Where the symbols take the states:
n: q175->q203, q735->q41, q382->q347, q556->q961, q586->q175, q550->q978, q347->q326, q787->q455, q806->q623, q220->q565, q324->q550, q233->q220, q126->q302, q465->q399, q722->q444, q623->q692, q214->q515, q473->q356, q444->q911, q406->q771, q961->q48, q397->q450, q368->q214, q873->q397, q687->q803, q707->q535, q69->q530, q515->q556, q356->q136, q565->q586, q535->q368, q692->q873, q858->q806, q450->q96, q48->q233, q803->q152, q978->q406, q326->q76, q399->q126, q76->q746, q96->q473, q746->q324, q455->q465, q203->q687, q41->q69, q302->q858, q771->q722, q136->q787, q152->q707, q530->q382, q911->q735
b: q175->q450, q735->q214, q382->q48, q556->q302, q586->q397, q550->q203, q347->q233, q787->q911, q806->q326, q220->q692, q324->q175, q233->q623, q126->q530, q465->q41, q722->q707, q623->q76, q214->q399, q473->q771, q444->q535, q406->q803, q961->q858, q397->q550, q368->q465, q873->q324, q687->q473, q707->q787, q69->q556, q515->q126, q356->q722, q565->q873, q535->q455, q692->q746, q858->q347, q450->q978, q48->q806, q803->q356, q978->q687, q326->q220, q399->q69, q76->q565, q96->q406, q746->q586, q455->q735, q203->q96, q41->q515, q302->q382, q771->q152, q136->q444, q152->q136, q530->q961, q911->q368
i: q175->q515, q735->q324, q382->q771, q556->q687, q586->q214, q550->q69, q347->q722, q787->q692, q806->q136, q220->q535, q324->q41, q233->q707, q126->q96, q465->q397, q722->q326, q623->q787, q214->q175, q473->q858, q444->q76, q406->q382, q961->q803, q397->q399, q368->q586, q873->q465, q687->q961, q707->q220, q69->q978, q515->q203, q356->q806, q565->q368, q535->q565, q692->q455, q858->q356, q450->q126, q48->q152, q803->q48, q978->q530, q326->q444, q399->q450, q76->q911, q96->q302, q746->q735, q455->q873, q203->q556, q41->q550, q302->q473, q771->q347, q136->q623, q152->q233, q530->q406, q911->q746
o: q175->q399, q735->q586, q382->q803, q556->q96, q586->q465, q550->q515, q347->q152, q787->q76, q806->q722, q220->q787, q324->q214, q233->q136, q126->q978, q465->q324, q722->q233, q623->q444, q214->q397, q473->q382, q444->q220, q406->q961, q961->q473, q397->q41, q368->q873, q873->q735, q687->q302, q707->q623, q69->q203, q515->q450, q356->q347, q565->q455, q535->q692, q692->q911, q858->q771, q450->q69, q48->q356, q803->q858, q978->q556, q326->q707, q399->q550, q76->q535, q96->q530, q746->q368, q455->q746, q203->q126, q41->q175, q302->q406, q771->q48, q136->q326, q152->q806, q530->q687, q911->q565

The rows follow the links: the fewer symbols apart two states are, the more alike their rows tend to be.

Name the state of each row.
[-36  23   4 -34 -20  14  10 -28 -14  19  14 -56 -55  60 -21 -30   2  13  21 -20 -29 -13 -28  54  37  19  58 -63   8 -28 -39  58  11 -59 -45 -32  51 -15  71  48  -8  47  25  -9 -16  53 -40  15  -5]: q220
[-46 -63 -36 -17  13  -1  13  79   2 -42   1  -5 -24  18 -61  23  57 -16   5 -22 -44  82  -6 -16  36 -37  26  65  16 -13  79 -24 -36  44  72  24 -27   8 -11 -30  13  -3  -9  -7  -6   8  38   7  -8]: q550
[ 43  11  25  49 -12  33  26 -52   6  39  48  -6  20  31  64 -36 -10 -27  24 -63  26 -30  37  21 -65  24  -9 -23 -15 -29 -29  31  41 -20 -74 -61  14  -2  19 -41   7 -61   7 -18  27 -36 -27 -31 -26]: q722
[-24 -55   9 -12 -12  -7   0  68  25 -47  52  20 -12 -64 -52  55  62 -39 -41  -5   0 -44 -28   4  62  -7 -21  62  62  11  27 -18 -34 -27  33 -39   3  19  13   6  -8   5  26 -10  14  28  25  53  45]: q214
[ 13 -11  31   0 -18  -5  14   8  54 -14  18  39 -12 -84 -34  48 -28 -27 -39  30   7 -86  21  -4 -11  35 -61  81  74   4 -35 -48   7  24 -10 -20   6   4  31  22 -35  31  28 -20   9   5   9  65  49]: q735
[ -7 -48  17  -7 -16  -2   4  59  32 -44  50  28 -13 -78 -47  63  42 -31 -45  -1   0 -64 -16   0  53   7 -38  65  69  18  10 -25 -28 -17  21 -33   3  16  19  14 -15  12  30 -13  24  20  13  64  56]: q324
[ 37  10  -7  26  29 -24 -35 -10 -47  -3 -19  45  45 -16  68  22  14  36   8  45  40   2  10 -54  33 -31 -11 -53 -12 128  -6 -20 -42 -56  18  47   3  32 -35 -18  -6   2 -43  39  -4 -28  -3 -19  15]: q687
[  8 -25  25   1 -20  -6  12  28  45 -23  28  37  -9 -86 -32  48  -2 -39 -46  18  12 -91   5  -6  12  29 -62  77  77   8 -18 -33  -4   6  -1 -29  14  11  31  23 -29  22  23 -17  17   8  11  68  50]: q586
[ -9  10  11  -3 -24  28  14 -36 -19  21  43 -44 -37  66  17 -29  23   3  21 -36  -6 -35 -11  56  25  26  47 -64  21  -7 -42  51   8 -83 -68 -57  55  -8  78  16  -9  23  22  -8  -1  29 -45   2 -12]: q623

Each walk starts at a row. The symbols on each line, taken left to right, move it on to the next state.
Answer with the state's row; about right is enough.
[-37 -70  -5 -25   1   3   9  90   9 -53  39   6 -18 -38 -64  49  80 -33 -22 -25 -22  10 -34   8  70 -24   2  65  39   2  54 -11 -51  -8  52 -17 -13  14   1  -5   9   1  14  -5   5  33  33  38  32]
b n b n b o n [ -1   5  21  13 -19  31  16 -42 -17  30  60 -35 -30  60  34 -23  21  -3  17 -43   1 -43  12  51  12  17  30 -63  23  -1 -40  43  16 -88 -76 -66  61   3  72  -4  -8   7  20 -13  10  11 -40  -6 -15]
b b b i i o [-32 -65   9 -23 -10  -7   5  85  11 -54  49  11 -12 -46 -63  56  71 -32 -31 -16 -17 -23 -27   8  67 -19  -2  60  48   9  39 -11 -44 -14  43 -27   3  27   9  -1   3   4  20  -7  20  27  28  47  44]
[  7   6  25   3 -20  -3  15  -6  61  -4  -2  38  -9 -77 -37  38 -51 -17 -34  33   1 -83  23  -3 -24  50 -66  79  63 -14 -34 -47  17  52  -7 -11   0 -16  36  39 -32  37  28 -18   4   5   5  60  40]
n n o o i i n o n [ 45  13  28  43 -10  33  19 -51   9  38  36  -1  26  24  60 -37 -21 -25  21 -59  29 -14  43  22 -78  21 -19 -17 -35 -47 -18  26  50  -3 -67 -53  -3   1  -1 -43  20 -70   9 -17  29 -49 -18 -44 -32]
b i b i n o [  5 -38  29  -2 -20  -7  12  43  42 -32  44  38  -4 -83 -35  60  17 -40 -44  13   7 -77  -7  -2  34  14 -51  75  76  20  -1 -33 -19 -13  11 -31   5  20  27  16 -25  14  31  -9  22  11  16  63  57]
[-49  40  -9 -50 -16   3   9 -28   1  16 -39 -53 -64  42 -60 -28 -43  23   4  17 -50   3 -30  47  -1  38  46 -18   7 -66 -29  29  29  20 -19   5  27 -37  47  68 -19  71  26 -11 -37  50 -24  29 -14]
o o n b i [-50 -69 -18 -23   4  -1  11  88   6 -53  33   1 -25 -14 -67  39  81 -26 -14 -27 -35  35 -27   0  68 -31  16  57  27  -8  62 -12 -51   7  66  -6 -15  18  -5 -11  12  -3   6  -5   4  25  34  25  17]
b n i o n i o i [ 38   9  34  42  -8  35  22 -51   1  40  55  -4   6  39  68 -29   4 -21  23 -55  27 -36  43  31 -44  28  -6 -38  -2 -18 -41  30  36 -44 -82 -64  31   1  37 -34   0 -42  11 -22  26 -34 -37 -26 -20]
[ 12   8  23  27 -13  39  23 -47 -10  34  68 -17 -15  48  59 -25  18 -10  29 -51   7 -37  21  41  -8  24  13 -54  20  -2 -48  44  23 -79 -82 -75  55   5  70 -10  -9 -14  24 -22  13  -9 -45 -12 -13]
i i o o i [-19  31   7 -22 -23  -7  15 -30  53  13 -47   2 -27 -29 -42   2 -85   3 -16  39 -21 -31  10  13 -44  57 -26  60  36 -53 -40 -25  45  78  -9  23  -3 -33  30  56 -34  55  26 -21 -21  18  -1  46  11]
b o b o o o [-51 -67 -28 -20  10   0  10  84   6 -50  15  -5 -24   5 -67  35  74 -17  -6 -24 -41  59 -12  -4  54 -35  26  60  20 -13  77 -17 -45  29  66  11 -23  12 -12 -23  17  -6  -2 -11  -1  20  39  13   8]
[-40  36 -11 -43 -22  -7  13 -27  31  16 -51 -32 -53  12 -59 -14 -76  20  -2  32 -45  -8  -6  26 -24  48   9  25  12 -73 -33   5  36  65 -14  21   4 -42  42  65 -28  65  20 -18 -32  40  -9  41 -10]
o n o n o o [-47 -59 -42   2  19   5   6  63   5 -44 -12   2 -20  28 -49  24  50  -5  12 -18 -46  98  15 -19  26 -36  26  67  17  -7  71 -38 -25  64  66  38 -33  10  -9 -41  18  -3 -17  -8  -8  -1  37  -6 -16]
i o n o b n b [ 30   1  29  38 -19  41  24 -44  -4  39  67 -12  -7  50  58 -32  10 -16  27 -57  21 -46  32  33 -31  28   2 -47  13  -4 -44  34  27 -58 -90 -70  39   2  58 -34  -7 -27  13 -22  17 -25 -38 -18 -17]
[ 43  14  19  38  -2  23  16 -36  12  40  21   0  32  22  53 -43 -27 -28  17 -57  33  -6  26  16 -90  15 -17 -18 -62 -63 -13  29  48  14 -54 -39  -6   3 -28 -42  24 -77   2  -4  31 -44 -11 -56 -36]
i o b n b [  4  11  20  -2 -20  -9  21 -16  59   3 -19  27 -10 -58 -36  32 -71  -8 -29  35  -7 -63  21  -4 -36  54 -50  79  61 -23 -35 -49  32  59 -12   3   3 -23  31  39 -33  46  22 -27  -6   7   3  57  26]
i b o o b [-33 -56 -42   9  24   2  11  52  -4 -25 -21   6  -7  39 -27  13  37  -2  22 -10 -41 101  36 -31   8 -30  21  63  21   9  67 -53 -19  73  58  57 -35   8 -16 -50  19  -4 -32  -6 -10 -14  35  -4 -21]
[-27  39  -4 -38 -20 -14  10 -31  43  15 -57 -17 -43  -7 -54  -8 -85   9 -12  37 -36 -21   3  22 -38  52  -2  44  26 -72 -34 -18  37  80  -9  22   3 -43  31  56 -31  67  23 -17 -20  34  -6  43  -1]
i n b i n n b i [ 41  18  15  26   1  13   3 -32   7  32  14 -10  45   8  36 -47 -28 -26  10 -46  23   5  11  11 -86   3 -16 -18 -82 -78  -7  30  47  29 -40 -26 -26  -5 -43 -37  29 -76  -2  -1  21 -38  -6 -57 -41]
o b b o o o [-52  29 -11 -51 -23   1   6 -28  -4  12 -27 -56 -60  51 -49 -29 -24  20  11  11 -44   4 -36  52  19  29  51 -38   5 -56 -34  45  15 -11 -22  -9  32 -35  58  70  -8  64  25  -6 -36  60 -25  21 -13]
